Below are the code and all the weights of a small trained network. Each question names an input and a target symbol and asks about switching units off, where a switched-off unit gives its printed mean instead of its output.

import numpy as np


def w(rows, s, z=0):
    codes = np.array(rows[::2]) - 128.0
    scale = np.full(codes.shape[1], s)
    scale[-1] = z or s
    return codes * scale


def f(y):
    return np.maximum(y, 0)


def softmax(a):
    e = np.exp(a - a.max(-1, keepdims=True))
    return e / e.sum(-1, keepdims=True)


def log_softmax(a):
    a = a - a.max(-1, keepdims=True)
    return a - np.log(np.exp(a).sum(-1, keepdims=True))


def net(x, mask):
    ids = ['Δαγηλμξφψ'.index(c) for c in x.split()]
    T = len(ids)
    res = E[ids] + P[:T]
    r = res
    for j in range(3):
        rows = slice(4 * j, 4 * j + 4)
        q, k, v = (r @ M[0][rows].T for M in (Q, K, V))
        z = softmax(np.where(np.tri(T) > 0, q @ k.T / 4**0.5, -1e9)) @ v
        o = O[0][rows]
        res = res + np.where(mask[j], z, o[:, -1]) @ o[:, :-1]
    y = f(res @ A[0][:, :-1].T + A[0][:, -1])
    res = res + np.where(mask[3:7], y, B[0][:, -1]) @ B[0][:, :-1]
    return log_softmax(res[-1] @ U[:, :-1].T + U[:, -1])


Q, K, V, O, A, B = {}, {}, {}, {}, {}, {}
E = w([
[107,124,92,99],'Δ',
[127,187,102,139],'α',
[158,82,63,219],'γ',
[160,157,45,209],'η',
[194,141,154,65],'λ',
[182,56,154,91],'μ',
[88,157,152,46],'ξ',
[255,89,104,158],'φ',
[33,164,63,167],'ψ',
],0.009)
P = w([
[129,96,4,76],'0',
[186,166,70,85],'1',
[96,102,152,145],'2',
[164,184,84,105],'3',
[103,104,172,152],'4',
[159,201,92,117],'5',
[103,102,185,161],'6',
[162,208,104,120],'7',
[101,100,195,164],'8',
[170,219,112,121],'9',
[97,98,204,169],'10',
[163,233,116,126],'11',
[97,95,213,174],'12',
[164,200,80,113],'13',
],0.013)
Q[0] = w([
[115,77,208,90],'head 1',
[2,99,195,197],'head 1',
[129,57,206,224],'head 1',
[125,159,109,89],'head 1',
[233,195,40,95],'head 2',
[182,152,99,110],'head 2',
[161,155,73,117],'head 2',
[154,180,55,109],'head 2',
[154,183,97,146],'head 3',
[83,89,164,167],'head 3',
[168,174,116,102],'head 3',
[135,181,104,130],'head 3',
],0.016)
K[0] = w([
[159,145,199,93],'head 1',
[82,204,209,187],'head 1',
[166,147,189,194],'head 1',
[98,132,65,53],'head 1',
[140,6,48,99],'head 2',
[132,42,51,88],'head 2',
[128,76,111,108],'head 2',
[110,68,105,110],'head 2',
[119,115,76,50],'head 3',
[163,175,189,143],'head 3',
[124,103,96,120],'head 3',
[131,122,85,88],'head 3',
],0.014)
V[0] = w([
[208,223,159,57],'head 1',
[162,4,168,89],'head 1',
[91,231,138,145],'head 1',
[238,123,119,212],'head 1',
[31,170,158,84],'head 2',
[116,81,92,89],'head 2',
[23,208,100,150],'head 2',
[142,154,150,20],'head 2',
[211,184,119,86],'head 3',
[60,156,72,85],'head 3',
[218,212,106,121],'head 3',
[164,108,170,173],'head 3',
],0.012)
O[0] = w([
[220,182,223,37,74],'head 1',
[88,193,214,247,139],'head 1',
[155,140,91,76,68],'head 1',
[234,67,100,206,59],'head 1',
[78,187,127,5,118],'head 2',
[90,96,160,141,228],'head 2',
[114,103,86,74,171],'head 2',
[126,150,202,66,200],'head 2',
[210,117,148,63,168],'head 3',
[108,59,128,85,254],'head 3',
[211,109,109,76,155],'head 3',
[137,169,124,160,23],'head 3',
],0.011,0.0069)
A[0] = w([
[159,135,166,138,183],'neuron 1',
[141,94,131,93,255],'neuron 2',
[144,127,96,31,50],'neuron 3',
[101,255,113,136,136],'neuron 4',
],0.0096,0.0053)
B[0] = w([
[174,159,174,116,161],'neuron 1',
[140,118,135,68,255],'neuron 2',
[128,254,94,249,252],'neuron 3',
[175,87,74,161,152],'neuron 4',
],0.0091,0.0099)
U = w([
[53,47,192,72,252],'Δ',
[225,219,41,110,201],'α',
[105,122,99,193,86],'γ',
[189,75,81,89,118],'η',
[186,136,196,66,103],'λ',
[62,166,212,194,29],'μ',
[81,255,163,126,91],'ξ',
[191,160,138,168,115],'φ',
[74,173,45,139,31],'ψ',
],0.0061,0.0046)

Each question gives the input, a string of symbols that net reads in full, and the target symbol t.
The units are the heads (4 rows each of Q, K, V and O) and the neurons (one row each of A and B). Each row of codes is followed by its name. A weight is (code - 128) times the scale printed after its matrix; where a second scale follows, it is the last column's (O, A, B and U).
mask holds one flag per unit, heads first, then neurons. A switched-off unit (its flag False) gives its mean, the last column of its rows in O or B, instead of its output. The means were averaged over made-up inputs and are rounded, as every weight is.
A unit's drop is (log p(t) with every unit on - log p(t) with that unit switched off) / (log p(t) with every unit on - log p(t) with every unit switched off).
The circuit of an input: a set's keep is (log p(t) with only the set's units on - log p(t) with every unit switched off) / (log p(t) with every unit on - log p(t) with every unit switched off). Starting from all 7 units, units are removed one at a time, each time the one whose removal leaves the highest keep (on an exact tie, the one counted first), for as long as the keep stays at least 0.8.
units of the circuit, in order: the units of the circuit, biggest drop first
unit that matters most: the unit with the biggest drop
which heads matter: for each layer, one digit per head in row order, 1 if its drop is at least 0.15 and else 0, layers parted by /
input ψ ψ λ η Δ ξ Δ Δ, target ψ: units of the circuit, in order	(head 1; neuron 3; head 2)
input ψ η μ φ ξ Δ Δ ξ η γ λ ξ, target ψ: units of the circuit, in order	(head 1; neuron 3; head 2)
input η ψ φ φ γ, target γ: units of the circuit, in order	(head 1)
input ψ μ ξ η Δ Δ α α Δ, target α: which heads matter	110
input ψ ξ ξ Δ α μ ξ φ α ξ μ μ ξ ξ, target ψ: units of the circuit, in order	(neuron 3; head 1; head 2)
input γ λ λ, target λ: which heads matter	100
input Δ ξ ψ, target ψ: units of the circuit, in order	(head 1; head 2; neuron 3)
input λ ψ Δ ξ, target λ: which heads matter	111
input γ Δ ξ η φ μ, target γ: units of the circuit, in order	(head 2; head 1)
input ψ α Δ Δ, target ψ: units of the circuit, in order	(neuron 3; head 1; head 2)
input ψ μ φ ψ Δ μ, target ψ: units of the circuit, in order	(head 1; neuron 3; head 2)
input γ Δ ψ Δ ξ, target ξ: units of the circuit, in order	(head 2; head 1; neuron 3)
input ψ ψ λ α φ Δ η η Δ ξ γ ξ λ μ, target ψ: units of the circuit, in order	(neuron 3; head 1; head 2)
input ψ η η γ Δ ψ ψ α Δ ψ Δ α, target ψ: unit that matters most	head 1
input α α γ ψ α η μ Δ Δ Δ Δ Δ, target α: which heads matter	101
input Δ η Δ Δ Δ ξ α μ, target Δ: units of the circuit, in order	(neuron 3; head 2; head 1)
input Δ λ ξ Δ α μ ξ ψ Δ α α, target α: which heads matter	110
input γ μ ξ α ψ ψ μ Δ φ ξ Δ μ α Δ, target γ: which heads matter	110
input ψ γ φ α μ, target μ: which heads matter	101
input ψ Δ Δ ξ Δ, target ξ: unit that matters most	head 2
input α Δ Δ Δ λ φ λ α, target α: which heads matter	101
